Below is a small trained network, with its code and all its weights. Each question gives an input and a target symbol and asks what happens when units are switched off, that is, made to give their printed mean instead of their output.

import numpy as np


def w(rows, s, z=0):
    codes = np.array(rows[::2]) - 128.0
    scale = np.full(codes.shape[1], s)
    scale[-1] = z or s
    return codes * scale


def norm(h):
    return h / np.sqrt((h * h).mean(-1, keepdims=True) + 1e-5)


def f(y):
    return np.maximum(y, 0)


def softmax(a):
    e = np.exp(a - a.max(-1, keepdims=True))
    return e / e.sum(-1, keepdims=True)


def log_softmax(a):
    a = a - a.max(-1, keepdims=True)
    return a - np.log(np.exp(a).sum(-1, keepdims=True))


def net(x, mask):
    ids = ['ΓΛΣΦαβεζηθμπτψω'.index(c) for c in x.split()]
    T = len(ids)
    res = E[ids] + P[:T]
    u = 0
    for l in range(2):
        r = norm(res)
        for j in range(2):
            rows = slice(2 * j, 2 * j + 2)
            q, k, v = (r @ M[l][rows].T for M in (Q, K, V))
            z = softmax(np.where(np.tri(T) > 0, q @ k.T / 2**0.5, -1e9)) @ v
            o = O[l][rows]
            res = res + np.where(mask[u + j], z, o[:, -1]) @ o[:, :-1]
        u += 2
        y = f(norm(res) @ A[l][:, :-1].T + A[l][:, -1])
        res = res + np.where(mask[u : u + 4], y, B[l][:, -1]) @ B[l][:, :-1]
        u += 4
    return log_softmax(norm(res)[-1] @ U[:, :-1].T + U[:, -1])


Q, K, V, O, A, B = {}, {}, {}, {}, {}, {}
E = w([
[107,141,63,136],'Γ',
[68,89,90,167],'Λ',
[131,93,175,129],'Σ',
[245,135,66,190],'Φ',
[129,59,77,101],'α',
[90,95,143,203],'β',
[55,75,172,116],'ε',
[249,126,115,211],'ζ',
[101,203,193,152],'η',
[208,48,75,147],'θ',
[88,192,245,108],'μ',
[228,108,130,202],'π',
[171,37,53,113],'τ',
[116,112,113,81],'ψ',
[107,102,155,71],'ω',
],0.016)
P = w([
[173,88,248,65],'0',
[79,65,111,255],'1',
[124,106,151,130],'2',
[104,126,46,87],'3',
[102,45,42,121],'4',
[82,86,36,79],'5',
],0.011)
Q[0] = w([
[174,146,144,122],'L0H1',
[154,112,141,134],'L0H1',
[117,255,31,114],'L0H2',
[84,108,123,138],'L0H2',
],0.0088)
K[0] = w([
[148,190,27,169],'L0H1',
[37,103,56,156],'L0H1',
[78,3,17,155],'L0H2',
[26,185,116,45],'L0H2',
],0.0052)
V[0] = w([
[130,162,173,255],'L0H1',
[152,98,110,93],'L0H1',
[141,120,91,105],'L0H2',
[165,187,214,99],'L0H2',
],0.0075)
O[0] = w([
[110,162,64,60,249],'L0H1',
[117,190,154,99,113],'L0H1',
[148,130,137,115,46],'L0H2',
[75,254,118,151,147],'L0H2',
],0.0095,0.0016)
A[0] = w([
[45,113,66,196,4],'L0N1',
[194,153,2,153,153],'L0N2',
[2,89,149,110,187],'L0N3',
[86,203,93,108,236],'L0N4',
],0.0099,0.0024)
B[0] = w([
[168,153,158,40,191],'L0N1',
[18,137,84,8,199],'L0N2',
[124,91,2,112,254],'L0N3',
[130,48,47,48,180],'L0N4',
],0.0094,0.0085)
Q[1] = w([
[85,117,21,134],'L1H1',
[245,221,218,181],'L1H1',
[182,146,89,153],'L1H2',
[198,148,130,175],'L1H2',
],0.012)
K[1] = w([
[99,120,247,136],'L1H1',
[117,114,12,103],'L1H1',
[126,101,131,134],'L1H2',
[97,129,54,63],'L1H2',
],0.013)
V[1] = w([
[159,61,22,117],'L1H1',
[209,72,222,107],'L1H1',
[84,67,168,222],'L1H2',
[2,34,106,88],'L1H2',
],0.015)
O[1] = w([
[186,253,125,80,100],'L1H1',
[211,85,143,98,175],'L1H1',
[126,137,216,190,68],'L1H2',
[93,126,219,24,252],'L1H2',
],0.016,0.011)
A[1] = w([
[158,108,194,106,167],'L1N1',
[172,165,110,159,2],'L1N2',
[32,158,120,178,140],'L1N3',
[128,254,167,79,129],'L1N4',
],0.018,0.0049)
B[1] = w([
[111,122,57,103,234],'L1N1',
[88,126,101,110,131],'L1N2',
[145,165,47,46,169],'L1N3',
[126,171,182,254,255],'L1N4',
],0.014,0.0074)
U = w([
[95,83,176,213,195],'Γ',
[152,210,136,158,231],'Λ',
[148,89,163,136,92],'Σ',
[117,176,40,88,150],'Φ',
[196,118,150,88,39],'α',
[98,135,189,128,205],'β',
[106,132,218,101,181],'ε',
[171,174,56,141,160],'ζ',
[6,134,64,118,1],'η',
[208,145,103,137,161],'θ',
[102,96,144,131,35],'μ',
[164,154,79,207,203],'π',
[224,143,127,100,76],'τ',
[135,73,170,162,162],'ψ',
[141,72,164,115,30],'ω',
],0.012,0.005)

Each question gives the input, a string of symbols that net reads in full, and the target symbol t.
The units are the heads (2 rows each of Q, K, V and O) and the neurons (one row each of A and B). Each row of codes is followed by its name. A weight is (code - 128) times the scale printed after its matrix; where a second scale follows, it is the last column's (O, A, B and U).
mask holds one flag per unit, layer by layer, with each layer's heads first. A switched-off unit (its flag False) gives its mean, the last column of its rows in O or B, instead of its output. The means were averaged over made-up inputs and are rounded, as every weight is.
A unit's drop is (log p(t) with every unit on - log p(t) with that unit switched off) / (log p(t) with every unit on - log p(t) with every unit switched off).
The circuit of an input: a set's keep is (log p(t) with only the set's units on - log p(t) with every unit switched off) / (log p(t) with every unit on - log p(t) with every unit switched off). Starting from all 12 units, units are removed one at a time, each time the one whose removal leaves the highest keep (on an exact tie, the one counted first), for as long as the keep stays at least 0.8.
circuit, biggest first: the units of the circuit, biggest drop first
most important unit: the unit with the biggest drop
top k neurons: the k neurons with the biggest drops, biggest first
top k neurons in layer l: the k neurons of layer l with the biggest drops, biggest first
which heads matter: for each layer, one digit per head in row order, 1 if its drop is at least 0.15 and else 0, layers parted by /
drop of u: that unit's drop, to one decimal
input η η τ, target η: which heads matter	01 / 10
input β η ω, target Λ: circuit, biggest first	L1H1; L1N4
input ε Σ π, target ε: which heads matter	10 / 01
input ε η ζ Λ π, target ε: circuit, biggest first	L1H2; L0N3; L0N2
input ε ω η ε ε ω, target ε: circuit, biggest first	L1H2; L0H1
input ε ε η α, target ε: top 2 neurons in layer 0	L0N3; L0N4
input ε π Φ ε, target ε: circuit, biggest first	L0N2; L1H2
input Λ ζ θ, target Λ: most important unit	L1H1
input ε η α η ζ, target ε: circuit, biggest first	L1H2; L0N3; L0N2
input Λ η α β, target Λ: top 3 neurons	L1N4; L0N3; L0N2
input ε Φ η β, target ε: circuit, biggest first	L0N2; L1H2; L0N1
input Λ ψ η η, target Λ: which heads matter	10 / 10
input η η Φ, target η: circuit, biggest first	L0H2; L1H1
input ε η ε ω η, target ε: circuit, biggest first	L1H2
input ε Λ ε Γ, target ε: which heads matter	00 / 01
input Λ η ζ, target Λ: top 2 neurons	L1N4; L0N3
input ε Σ Λ Λ ω, target ε: which heads matter	00 / 11
input ε η θ, target ε: which heads matter	00 / 01
input ε θ ε ε ε Σ, target ε: top 2 neurons in layer 0	L0N3; L0N1
input Γ Φ ε, target Γ: most important unit	L0N3
input ε ψ β, target ε: top 3 neurons in layer 0	L0N3; L0N4; L0N2
input η ζ μ, target η: drop of L0N2	0.1
input η Λ π ε ζ, target η: drop of L1H1	0.6
input ε Γ τ η, target ε: drop of L1N1	0.0
input Λ Φ ζ, target Λ: drop of L1H1	0.9
